Rows, then the matrix that takes each point to its nearest point in the smallest flat space through zero that holds them
[[-0.425 -6.947]]
Matrix:
[0.004 0.061]
[0.061 0.996]

[[ 8.131 -1.416]]
Matrix:
[ 0.971 -0.169]
[-0.169  0.029]

[[ 0.139 -8.117]]
Matrix:
[ 0.000 -0.017]
[-0.017  1.000]

[[-4.795  8.649]]
Matrix:
[ 0.235 -0.424]
[-0.424  0.765]

[[7.461 2.092]]
Matrix:
[0.927 0.260]
[0.260 0.073]

[[-0.959 -7.820]]
Matrix:
[0.015 0.121]
[0.121 0.985]

[[-7.387  5.620]]
Matrix:
[ 0.633 -0.482]
[-0.482  0.367]

[[3.465 6.618]]
Matrix:
[0.215 0.411]
[0.411 0.785]

[[0.794 8.812]]
Matrix:
[0.008 0.089]
[0.089 0.992]

[[-7.724  4.288]]
Matrix:
[ 0.764 -0.424]
[-0.424  0.236]

[[-8.809 -7.195]]
Matrix:
[0.600 0.490]
[0.490 0.400]

[[ 6.957 -5.497]]
Matrix:
[ 0.616 -0.486]
[-0.486  0.384]

[[-1.589 -8.800]]
Matrix:
[0.032 0.175]
[0.175 0.968]

[[ 6.358 -1.674]]
Matrix:
[ 0.935 -0.246]
[-0.246  0.065]

[[-3.730  8.912]]
Matrix:
[ 0.149 -0.356]
[-0.356  0.851]

[[5.182 6.703]]
Matrix:
[0.374 0.484]
[0.484 0.626]

[[-8.002 -6.768]]
Matrix:
[0.583 0.493]
[0.493 0.417]

[[-2.804  7.036]]
Matrix:
[ 0.137 -0.344]
[-0.344  0.863]

[[-7.054  3.037]]
Matrix:
[ 0.844 -0.363]
[-0.363  0.156]

[[ 0.781 -8.285]]
Matrix:
[ 0.009 -0.093]
[-0.093  0.991]

[[-2.691 -7.804]]
Matrix:
[0.106 0.308]
[0.308 0.894]

[[-6.547 -0.068]]
Matrix:
[1.000 0.010]
[0.010 0.000]

[[-8.176  0.103]]
Matrix:
[ 1.000 -0.013]
[-0.013  0.000]

[[-1.374  8.891]]
Matrix:
[ 0.023 -0.151]
[-0.151  0.977]

[[8.799 7.015]]
Matrix:
[0.611 0.487]
[0.487 0.389]

[[2.052 8.977]]
Matrix:
[0.050 0.217]
[0.217 0.950]

[[ 0.167 -7.343]]
Matrix:
[ 0.001 -0.023]
[-0.023  0.999]

[[-8.578 -2.507]]
Matrix:
[0.921 0.269]
[0.269 0.079]

[[6.897 6.124]]
Matrix:
[0.559 0.496]
[0.496 0.441]

[[2.546 7.646]]
Matrix:
[0.100 0.300]
[0.300 0.900]

[[ 6.343 -6.954]]
Matrix:
[ 0.454 -0.498]
[-0.498  0.546]

[[-5.275 -8.558]]
Matrix:
[0.275 0.447]
[0.447 0.725]

[[-3.548  6.411]]
Matrix:
[ 0.234 -0.424]
[-0.424  0.766]

[[1.781 7.242]]
Matrix:
[0.057 0.232]
[0.232 0.943]

[[6.987 3.264]]
Matrix:
[0.821 0.383]
[0.383 0.179]

[[ 5.039 -8.398]]
Matrix:
[ 0.265 -0.441]
[-0.441  0.735]

[[-1.259 -6.611]]
Matrix:
[0.035 0.184]
[0.184 0.965]

[[-6.489 -7.736]]
Matrix:
[0.413 0.492]
[0.492 0.587]

[[8.194 6.892]]
Matrix:
[0.586 0.493]
[0.493 0.414]

[[-8.520  3.325]]
Matrix:
[ 0.868 -0.339]
[-0.339  0.132]

[[-0.918  6.502]]
Matrix:
[ 0.020 -0.138]
[-0.138  0.980]

[[8.809 5.951]]
Matrix:
[0.687 0.464]
[0.464 0.313]

[[ 3.204 -6.343]]
Matrix:
[ 0.203 -0.402]
[-0.402  0.797]

[[0.355 8.570]]
Matrix:
[0.002 0.041]
[0.041 0.998]

[[ 0.875 -7.798]]
Matrix:
[ 0.012 -0.111]
[-0.111  0.988]

[[-3.005 -7.488]]
Matrix:
[0.139 0.346]
[0.346 0.861]

[[7.165 7.033]]
Matrix:
[0.509 0.500]
[0.500 0.491]

[[-7.256 -7.234]]
Matrix:
[0.502 0.500]
[0.500 0.498]

[[-7.629  8.914]]
Matrix:
[ 0.423 -0.494]
[-0.494  0.577]

[[-8.426 -4.331]]
Matrix:
[0.791 0.407]
[0.407 0.209]

[[8.242 7.109]]
Matrix:
[0.573 0.495]
[0.495 0.427]

[[ 0.227 -8.463]]
Matrix:
[ 0.001 -0.027]
[-0.027  0.999]

[[-4.662 -8.027]]
Matrix:
[0.252 0.434]
[0.434 0.748]

[[ 6.307 -2.363]]
Matrix:
[ 0.877 -0.329]
[-0.329  0.123]

[[-8.498 -0.849]]
Matrix:
[0.990 0.099]
[0.099 0.010]

[[ 7.237 -0.306]]
Matrix:
[ 0.998 -0.042]
[-0.042  0.002]

[[-7.035  4.641]]
Matrix:
[ 0.697 -0.460]
[-0.460  0.303]

[[-7.744 -6.234]]
Matrix:
[0.607 0.488]
[0.488 0.393]

[[7.141 4.273]]
Matrix:
[0.736 0.441]
[0.441 0.264]
